In the rows, zero is written as 128.
Facts:
flubral	kleskufas	donutru; gibara	kleskufas	bidor; gibara	kleskufas	trigrak; gibara	kleskufas	stugriklo; gibara	kleskufas	zirifik; rovemus	kleskufas	plusto; direk	kleskufas	rinil; direk	kleskufas	skabrokek
rizo	kleskufas	brifi; zaklir	kleskufas	ziror; zaklir	kleskufas	dridu; gaklo	kleskufas	robus; gaklo	kleskufas	plufon; daploplus	kleskufas	kloflilum; traklemo	kleskufas	bratra; traklemo	kleskufas	fifulir
traklemo	kleskufas	losan; zofodror	kleskufas	fabru; zofodror	kleskufas	batuk; zofodror	kleskufas	losan; zofodror	kleskufas	pligrupli; fatras	kleskufas	dekas; plograk	kleskufas	drotul; plograk	kleskufas	desan
plograk	kleskufas	bresta; pledriba	kleskufas	draflim; brelom	kleskufas	zirifik; brelom	kleskufas	silustim; brelom	kleskufas	pimer; grumok	kleskufas	kloflilum; grumok	kleskufas	nisti; nivil	kleskufas	drotul
nivil	kleskufas	draklu; plafifem	kleskufas	robus; plafifem	kleskufas	nustun; stuflo	kleskufas	zinu; stuflo	kleskufas	sigrir; stuflo	kleskufas	futrur; stuflo	kleskufas	papam; foplik	kleskufas	koskegres
foplik	kleskufas	skopun; foplik	kleskufas	plumok; foplik	kleskufas	dridu; foplik	kleskufas	loplon; klosim	kleskufas	grikil; klosim	kleskufas	draklu; klosim	kleskufas	pimer; droku	kleskufas	brotros
fludrun	kleskufas	zinu; fludrun	kleskufas	fabru; fludrun	kleskufas	dravos; flitrosu	kleskufas	taden; pligar	kleskufas	koskegres; kaner	kleskufas	flaplil; kaner	kleskufas	gruskor; kaner	kleskufas	poklin
pimu	kleskufas	vubrem; naban	kleskufas	giplom; davir	kleskufas	gutel; davir	kleskufas	piplos; davir	kleskufas	skuzek; davir	kleskufas	trizir; tobrir	kleskufas	vesko; tobrir	kleskufas	sasko
tobrir	kleskufas	papam; tobrir	kleskufas	klidrizun; grarom	kleskufas	drubrel; mitan	kleskufas	vubrem; stufur	kleskufas	bratra; stufur	kleskufas	vubrem; ludro	kleskufas	dredram; ludro	kleskufas	nisti
buskis	kleskufas	grige; buskis	kleskufas	sigrir; buskis	kleskufas	fupin; buskis	kleskufas	bimi; pibir	kleskufas	plonun; pibir	kleskufas	tapabri; pibir	kleskufas	vezi; pibir	kleskufas	nikli
trine	kleskufas	brifi; trine	kleskufas	gutel; trine	kleskufas	plofa; trine	kleskufas	trotruvis; tude	kleskufas	dravos; tude	kleskufas	futrur; tude	kleskufas	stugriklo; tude	kleskufas	vezi
tude	kleskufas	nustun; tude	kleskufas	trotruvis; kluke	kleskufas	risku; kluke	kleskufas	vonu; klidrem	kleskufas	dudrok; klidrem	kleskufas	pazul; remodam	kleskufas	zugur; remodam	kleskufas	bidor
remodam	kleskufas	trizir; remodam	kleskufas	puskaplis; napavim	kleskufas	sigrir; napavim	kleskufas	tustek; nuresko	kleskufas	zinu; nuresko	kleskufas	zugur; nuresko	kleskufas	gruskor; nuresko	kleskufas	kigrak
tripas	kleskufas	koskegres; tripas	kleskufas	trara; tripas	kleskufas	trotruvis; plodek	kleskufas	pligrupli; flaluflen	kleskufas	nuduvu; flaluflen	kleskufas	pligrupli; flaluflen	kleskufas	skabrokek; flaluflen	kleskufas	loplon
plubu	kleskufas	brotros; plubu	kleskufas	batuk; plubu	kleskufas	stote; trubri	kleskufas	grige; trubri	kleskufas	stugriklo; trubri	kleskufas	draflim; teka	kleskufas	muklikle; teka	kleskufas	giplom
teka	kleskufas	lufem; batra	kleskufas	venir; batra	kleskufas	tiklun; batra	kleskufas	muzom; batra	kleskufas	fupin; batra	kleskufas	taden; dreseskas	kleskufas	zugur; dreseskas	kleskufas	rinil
dreseskas	kleskufas	vezi; dreseskas	kleskufas	papam; dragik	kleskufas	plagel; grepan	kleskufas	vufin; grepan	kleskufas	pimer; steme	kleskufas	zupaves; steme	kleskufas	brifi; steme	kleskufas	tudak
steme	kleskufas	butopur; steme	kleskufas	batabrik; siston	kleskufas	vovik; zutruzu	kleskufas	nosko; zutruzu	kleskufas	vezi; bodrustan	kleskufas	resta; bodrustan	kleskufas	bresta; bodrustan	kleskufas	stomos
gradol	kleskufas	neskudu; gradol	kleskufas	silustim; fipen	kleskufas	plusto; daplin	kleskufas	tapabri; klekeklel	kleskufas	draklu; klekeklel	kleskufas	skatanen; leka	kleskufas	skuzek; leka	kleskufas	skopun
plestu	kleskufas	kagam; plosis	kleskufas	vebil; brifi	skipos	837; drubrel	skipos	620; sigrir	skipos	620; flubral	skipos	620; dravos	skipos	620; gibara	skipos	837
trigrak	skipos	837; taden	skipos	384; stugriklo	skipos	837; rovemus	skipos	620; bratra	skipos	837; direk	skipos	837; rizo	skipos	384; zaklir	skipos	837
kavar	skipos	837; bibem	skipos	384; triklum	skipos	620; vikle	skipos	837; gaklo	skipos	837; daploplus	skipos	620; drimo	skipos	837; batabrik	skipos	384
traklemo	skipos	620; stomiben	skipos	837; kenen	skipos	837; zofodror	skipos	837; tustek	skipos	837; nustun	skipos	620; fatras	skipos	837; nisti	skipos	837
koskegres	skipos	837; trotruvis	skipos	837; plograk	skipos	620; pledriba	skipos	620; brelom	skipos	384; tiplel	skipos	837; drotul	skipos	384; grumok	skipos	837
skatanen	skipos	620; plufon	skipos	620; futrur	skipos	620; nivil	skipos	837; brubris	skipos	620; plafifem	skipos	837; tapabri	skipos	837; draklu	skipos	837
dudrok	skipos	837; grikil	skipos	837; sasko	skipos	620; stuflo	skipos	620; zirifik	skipos	837; foplik	skipos	384; klosim	skipos	620; piplos	skipos	384
skuzek	skipos	837; vufin	skipos	837; droku	skipos	384; fludrun	skipos	837; loplon	skipos	384; trizir	skipos	837; flitrosu	skipos	837; pligar	skipos	384
desan	skipos	837; kaner	skipos	837; vebil	skipos	837; plusto	skipos	837; pimu	skipos	620; naban	skipos	837; skastu	skipos	620; muklikle	skipos	837
davir	skipos	384; klidrizun	skipos	620; tobrir	skipos	384; grarom	skipos	837; butopur	skipos	384; nosko	skipos	620; skabrokek	skipos	384; skopun	skipos	837
mitan	skipos	384; risku	skipos	837; zinu	skipos	384; silustim	skipos	620; stufur	skipos	620; nuduvu	skipos	837; vezi	skipos	837; kigrak	skipos	620
drulatra	skipos	837; ludro	skipos	837; plonun	skipos	837; buskis	skipos	384; puskaplis	skipos	837; gagovu	skipos	837; pibir	skipos	384; fuzim	skipos	837
plofa	skipos	837; venir	skipos	837; klubru	skipos	837; brotros	skipos	837; trine	skipos	837; skaplar	skipos	837; tudak	skipos	384; zustisken	skipos	620
tude	skipos	837; kluke	skipos	837; losan	skipos	620; klidrem	skipos	837; gruskor	skipos	837; remodam	skipos	384; trara	skipos	620; tobre	skipos	837
giplom	skipos	384; melor	skipos	384; napavim	skipos	837; stege	skipos	837; trodram	skipos	620; nuresko	skipos	620; rinil	skipos	620; tripas	skipos	384
plodek	skipos	837; flaluflen	skipos	384; plubu	skipos	384; tratri	skipos	620; trubri	skipos	837; stomos	skipos	620; kagam	skipos	620; teka	skipos	837
vevan	skipos	620; donutru	skipos	620; dekas	skipos	384; kloflilum	skipos	384; fabru	skipos	837; pligrupli	skipos	620; resta	skipos	837; ziror	skipos	837
vesko	skipos	837; draflim	skipos	620; fupin	skipos	620; zugur	skipos	837; batra	skipos	620; pimer	skipos	837; dreseskas	skipos	384; vubrem	skipos	384
batuk	skipos	837; dragik	skipos	620; dridu	skipos	837; tiklun	skipos	384; zustul	skipos	620; flatuk	skipos	837; grepan	skipos	837; steme	skipos	620
fifulir	skipos	384; klebol	skipos	837; lufem	skipos	620; ludum	skipos	837; papam	skipos	620; robus	skipos	837; siston	skipos	620; flaplil	skipos	620
zutruzu	skipos	837; rokepli	skipos	837; rariguk	skipos	384; mubrigrus	skipos	620; bodrustan	skipos	384; gradol	skipos	837; fipen	skipos	837; nikli	skipos	837
plumok	skipos	620; bimi	skipos	620; bidor	skipos	384; gutel	skipos	837; muzom	skipos	837; vupi	skipos	620; daplin	skipos	837; klekeklel	skipos	384
leka	skipos	384; plestu	skipos	384; gasugro	skipos	837; plagel	skipos	837; zupaves	skipos	384; plosis	skipos	837; vonu	skipos	620; neskudu	skipos	837
bresta	skipos	384; pazul	skipos	837; dredram	skipos	837; stote	skipos	384; poklin	skipos	620; grige	skipos	837; vovik	skipos	620; flubral	kezas	rinil
taden	kezas	dudrok; rovemus	kezas	puskaplis; rizo	kezas	risku; rizo	kezas	plestu; rizo	kezas	zaklir; zaklir	kezas	rariguk; kavar	kezas	fuzim; kavar	kezas	bibem
kavar	kezas	zaklir; kavar	kezas	plubu; bibem	kezas	grikil; triklum	kezas	bibem; vikle	kezas	klebol; batabrik	kezas	napavim; batabrik	kezas	koskegres; batabrik	kezas	stufur
stomiben	kezas	rariguk; kenen	kezas	skopun; kenen	kezas	leka; fatras	kezas	klebol; nisti	kezas	klebol; koskegres	kezas	vufin; plograk	kezas	bibem; grumok	kezas	droku
grumok	kezas	naban; brubris	kezas	grikil; brubris	kezas	flatuk; dudrok	kezas	bibem; grikil	kezas	stufur; sasko	kezas	tobre; zirifik	kezas	rariguk; piplos	kezas	bibem
piplos	kezas	drulatra; vufin	kezas	bibem; vufin	kezas	puskaplis; droku	kezas	puskaplis; loplon	kezas	skopun; loplon	kezas	stufur; vebil	kezas	dekas; plusto	kezas	flaluflen
plusto	kezas	stufur; naban	kezas	mubrigrus; naban	kezas	drulatra; skastu	kezas	fuzim; skastu	kezas	loplon; muklikle	kezas	neskudu; davir	kezas	losan; davir	kezas	stufur
tobrir	kezas	klebol; grarom	kezas	loplon; butopur	kezas	stufur; mitan	kezas	vufin; mitan	kezas	dekas; drulatra	kezas	grikil; buskis	kezas	puskaplis; puskaplis	kezas	stufur
gagovu	kezas	triklum; pibir	kezas	grarom; fuzim	kezas	stufur; klubru	kezas	vikle; skaplar	kezas	grarom; skaplar	kezas	rokepli; zustisken	kezas	vufin; zustisken	kezas	klebol
losan	kezas	stufur; gruskor	kezas	muklikle; remodam	kezas	risku; remodam	kezas	drulatra; tobre	kezas	stufur; giplom	kezas	flaluflen; giplom	kezas	stufur; melor	kezas	zirifik
napavim	kezas	plosis; napavim	kezas	sasko; stege	kezas	muklikle; trodram	kezas	trara; tripas	kezas	zirifik; flaluflen	kezas	tobre; plubu	kezas	mubrigrus; tratri	kezas	tobre
tratri	kezas	neskudu; tratri	kezas	plestu; trubri	kezas	bibem; vevan	kezas	muklikle; vevan	kezas	ziror; vesko	kezas	muklikle; fupin	kezas	stufur; fupin	kezas	puskaplis
zugur	kezas	bibem; batra	kezas	tobre; dragik	kezas	vufin; dridu	kezas	stufur; tiklun	kezas	stufur; zustul	kezas	tobre; zustul	kezas	stufur; zustul	kezas	zaklir
flatuk	kezas	stufur; steme	kezas	grikil; steme	kezas	tiplel; klebol	kezas	stufur; ludum	kezas	klebol; ludum	kezas	stufur; siston	kezas	triklum; rariguk	kezas	grikil
rariguk	kezas	stufur; mubrigrus	kezas	tobre; mubrigrus	kezas	stufur; bodrustan	kezas	stufur; gradol	kezas	gasugro; fipen	kezas	stufur; plumok	kezas	puskaplis; bidor	kezas	triklum
vupi	kezas	drimo; vupi	kezas	loplon; plestu	kezas	grikil; plestu	kezas	stufur; gasugro	kezas	klebol; plosis	kezas	grikil; plosis	kezas	bresta; neskudu	kezas	grikil
bresta	kezas	stufur; bresta	kezas	flatuk

Known rows:
skuzek: 122  126  126  107  120  140  139  110  126  133  141  124  127  132  137  127  118  130  140  121  124  115  121  131  126  132  129  119  126  115  114  146
teka: 120  124  132  122  128  125  148  116  119  137  141  119  133  119  134  137  116  124  131  120  131  161  125  132  128  122  143  125  122  99  139  147
grikil: 128  139  104  123  97  89  131  56  98  97  127  117  103  125  93  96  130  136  136  134  152  137  116  142  119  111  120  121  134  225  174  113
futrur: 123  122  133  130  135  138  127  156  156  123  118  138  134  163  128  142  119  128  127  124  125  107  134  145  125  129  127  143  128  123  111  102
bimi: 122  131  132  128  134  142  119  153  162  122  125  139  136  167  128  133  120  129  138  123  125  70  132  142  124  131  131  146  131  122  93  107
zustisken: 160  128  127  111  147  174  81  170  151  126  117  149  126  127  143  119  157  128  106  126  128  134  149  115  134  104  104  127  131  105  122  115
neskudu: 167  150  117  109  89  101  130  79  149  105  131  125  130  135  149  110  104  148  134  127  157  159  117  112  112  127  131  116  141  152  140  125
fuzim: 111  119  115  120  122  119  132  83  64  120  123  117  95  122  81  114  141  121  129  131  132  140  123  146  129  109  112  119  121  196  176  125
tude: 125  123  131  118  141  112  163  125  140  133  148  123  129  136  139  133  127  125  127  116  123  164  124  145  118  137  132  139  125  127  134  150
poklin: 122  120  133  131  124  143  121  155  143  127  113  135  134  157  125  146  114  128  127  128  131  129  134  138  132  120  135  131  125  109  120  100
trubri: 143  147  145  120  156  102  132  114  107  135  125  133  122  97  155  128  119  132  119  154  121  190  121  104  105  134  126  149  123  138  129  156
ludum: 145  128  110  96  135  150  109  102  107  118  141  130  104  117  111  94  168  125  120  117  128  112  138  133  131  107  92  119  131  171  152  142
naban: 134  136  128  119  134  116  136  109  119  130  139  123  131  112  141  124  123  129  130  127  133  167  124  119  121  123  131  128  126  118  135  150
fipen: 111  153  119  131  158  104  152  65  57  110  127  116  118  110  91  100  129  113  142  107  129  78  131  125  130  110  93  152  135  177  176  119
vovik: 120  119  135  133  124  142  118  156  140  128  115  134  135  156  124  147  115  127  128  126  130  130  134  137  132  118  139  132  125  106  120  100
kavar: 140  132  137  105  130  130  127  107  98  136  120  131  116  109  143  131  115  133  123  146  126  168  124  103  119  128  125  124  123  123  139  148
mitan: 147  118  146  187  111  119  122  174  93  123  138  131  136  116  132  134  161  124  121  145  144  135  148  75  136  141  122  132  125  117  129  155
pledriba: 113  138  132  145  148  126  125  153  175  117  136  138  146  157  133  129  129  127  138  121  123  77  129  145  119  130  129  160  133  128  92  115
brelom: 114  134  122  159  132  103  132  139  172  128  135  126  150  88  136  120  143  128  125  136  127  65  128  135  136  149  166  131  135  133  114  130

Rows:
No name comes twice in this set of rows, the named rows included.
138  113  141  179  90  129  128  163  110  117  142  129  138  148  129  132  151  129  137  136  143  63  146  89  136  154  125  129  131  128  107  147 -> vubrem
143  123  106  97  136  150  105  100  93  116  135  127  94  111  99  89  180  122  115  115  131  128  140  136  135  96  83  116  129  186  173  134 -> klebol
130  136  151  104  162  141  113  115  70  152  111  139  108  72  146  132  123  130  117  172  111  165  122  95  113  125  125  135  115  125  132  159 -> vufin
92  134  133  143  141  124  113  140  185  121  135  137  154  115  130  127  129  128  141  140  135  63  132  156  123  116  184  151  127  130  107  111 -> klosim
126  137  135  160  167  110  128  151  121  137  119  134  130  92  132  125  154  123  113  147  104  101  129  116  128  156  119  148  129  150  111  140 -> buskis
141  151  149  135  154  128  89  149  122  127  95  149  124  121  145  137  114  136  122  167  120  142  125  99  108  128  116  155  124  133  99  116 -> triklum
105  137  113  150  135  119  101  116  110  101  117  132  110  162  73  105  152  122  143  129  124  52  125  156  123  112  90  157  129  216  120  87 -> losan
109  137  108  172  137  88  121  111  110  109  124  121  117  110  82  99  168  123  125  130  122  69  121  144  136  135  112  141  135  217  145  113 -> bodrustan
112  123  125  162  124  104  131  144  157  135  129  124  146  80  131  130  139  127  122  140  132  107  129  131  142  140  181  118  130  119  136  126 -> klekeklel
110  133  110  115  126  115  132  76  86  111  134  120  100  132  87  98  147  126  141  126  128  82  121  153  121  119  98  137  129  220  154  125 -> flatuk
168  152  117  109  93  102  130  80  147  101  134  126  127  143  152  109  103  148  137  127  154  155  118  111  109  131  120  119  142  153  131  129 -> drulatra
149  139  125  136  103  115  109  130  153  106  108  135  132  160  127  132  110  138  125  131  150  160  129  125  122  116  130  130  135  143  133  87 -> brubris
134  138  125  123  125  116  128  103  128  124  142  122  131  119  139  119  126  131  133  124  133  166  120  122  120  123  121  127  127  123  123  146 -> zaklir
179  161  122  153  104  80  111  115  140  109  99  134  130  111  153  117  116  150  113  157  144  160  116  79  116  153  121  121  145  162  120  117 -> bibem
118  141  153  148  181  134  129  150  63  137  90  136  134  102  121  151  106  109  121  133  121  147  144  96  138  104  122  156  123  79  155  99 -> rovemus

Now the same objects, written a new way:
Known rows:
kluke: 124  127  137  139  143  129  144  118  120  143  130  122  125  137  140  105  130  135  130  157  126  128  127  120  114  138  117  148  136
rariguk: 126  120  114  145  131  116  126  99  131  122  97  128  111  135  139  100  113  125  139  138  133  121  146  127  126  120  132  131  113
klosim: 126  120  137  146  139  128  142  105  108  148  120  122  144  121  139  91  138  124  113  163  122  121  137  114  133  128  131  150  132
puskaplis: 136  129  110  153  149  126  139  113  138  127  126  136  98  130  138  82  116  130  138  137  130  123  151  128  112  133  129  133  137
remodam: 121  113  132  140  122  120  133  101  121  133  90  118  117  142  138  118  121  123  141  150  128  136  130  123  135  117  129  132  112
buskis: 126  117  118  153  130  125  131  102  129  140  94  122  116  141  131  100  114  123  148  150  129  131  135  125  138  123  128  123  115
vupi: 122  117  128  137  130  129  124  87  113  151  115  125  111  131  131  101  125  104  115  144  115  138  135  117  136  160  136  133  126
napavim: 130  120  137  145  139  131  145  113  131  135  111  130  99  136  138  108  124  126  142  148  123  138  139  123  122  132  126  132  128
plonun: 121  131  129  141  139  129  140  115  122  141  134  122  123  137  139  114  135  136  124  153  128  128  129  126  113  143  119  149  139
siston: 140  99  125  135  127  120  135  106  111  141  114  117  116  138  148  91  133  112  122  145  121  141  135  121  137  114  140  135  138
tiplel: 129  125  125  137  139  121  140  114  126  123  125  130  105  133  147  101  126  131  128  140  129  127  143  126  108  128  127  145  135
kagam: 132  120  130  138  140  123  131  100  111  145  131  120  140  129  139  106  139  127  113  154  123  119  136  123  131  140  129  142  137
vebil: 127  116  115  150  130  133  137  122  126  148  131  118  113  147  142  101  137  126  130  149  131  142  127  127  120  134  125  142  143
gradol: 128  120  135  156  142  139  142  116  133  144  112  129  106  136  136  105  131  126  142  153  125  137  138  120  125  139  124  133  125
nuduvu: 122  127  130  140  140  129  136  115  122  141  135  122  123  137  141  111  136  135  125  152  129  127  128  123  112  145  119  149  137
futrur: 133  123  128  137  139  120  134  98  110  145  131  120  138  127  137  109  137  128  114  154  121  121  135  126  133  139  129  141  140
giplom: 121  115  121  155  126  129  122  98  132  137  92  125  112  141  133  114  123  120  144  146  131  131  139  125  137  133  129  125  107
dragik: 144  101  121  145  132  126  135  106  117  147  114  119  116  137  142  87  132  113  128  147  122  138  138  122  141  120  138  129  138
plodek: 126  122  138  138  148  129  141  118  120  141  131  122  125  137  142  103  130  136  132  156  127  128  125  117  113  141  116  145  135

Rows:
No name comes twice in this set of rows, the named rows included.
120  117  122  145  125  122  124  99  126  132  97  122  118  140  138  116  124  124  137  146  132  127  136  126  130  127  128  133  111 -> melor
127  124  92  148  133  113  128  110  122  135  123  118  134  141  139  76  114  132  132  145  139  115  133  128  121  114  127  141  136 -> dekas
130  128  125  138  143  120  140  114  127  123  127  131  108  131  146  99  124  135  128  141  129  122  144  126  106  129  126  146  135 -> risku
141  109  138  147  142  130  134  96  123  142  106  129  114  128  136  102  130  117  132  149  118  130  146  121  143  135  135  123  123 -> batra
134  130  119  150  150  126  139  110  138  123  121  139  97  127  139  89  116  131  138  137  129  120  153  127  111  137  128  134  130 -> tobre
141  103  119  153  130  132  127  101  125  147  112  122  113  136  139  102  140  112  127  145  122  138  143  127  144  133  139  124  132 -> zustisken
116  132  127  135  143  127  140  104  122  139  122  133  95  132  132  78  101  116  130  140  119  134  134  112  110  155  126  140  129 -> grarom
143  126  140  121  146  133  135  108  118  152  118  115  149  132  140  92  131  120  115  149  114  118  135  125  131  134  125  145  129 -> pimu
131  110  126  139  125  125  146  120  124  135  113  120  94  145  147  100  126  120  136  143  124  150  132  124  121  115  131  139  138 -> trubri
131  113  115  139  127  123  139  119  126  129  122  123  96  144  150  95  128  122  129  136  129  142  137  127  113  119  133  144  141 -> dudrok
115  125  120  142  132  120  125  103  116  140  118  118  141  141  136  108  125  134  129  156  136  116  128  123  124  131  119  145  121 -> kloflilum
124  136  129  139  138  124  147  112  121  141  133  121  121  134  135  119  130  138  126  154  124  131  127  130  117  141  118  145  144 -> vezi
131  116  133  139  136  127  129  100  111  150  128  118  139  131  139  115  145  125  114  157  122  125  132  123  136  142  128  141  135 -> trodram

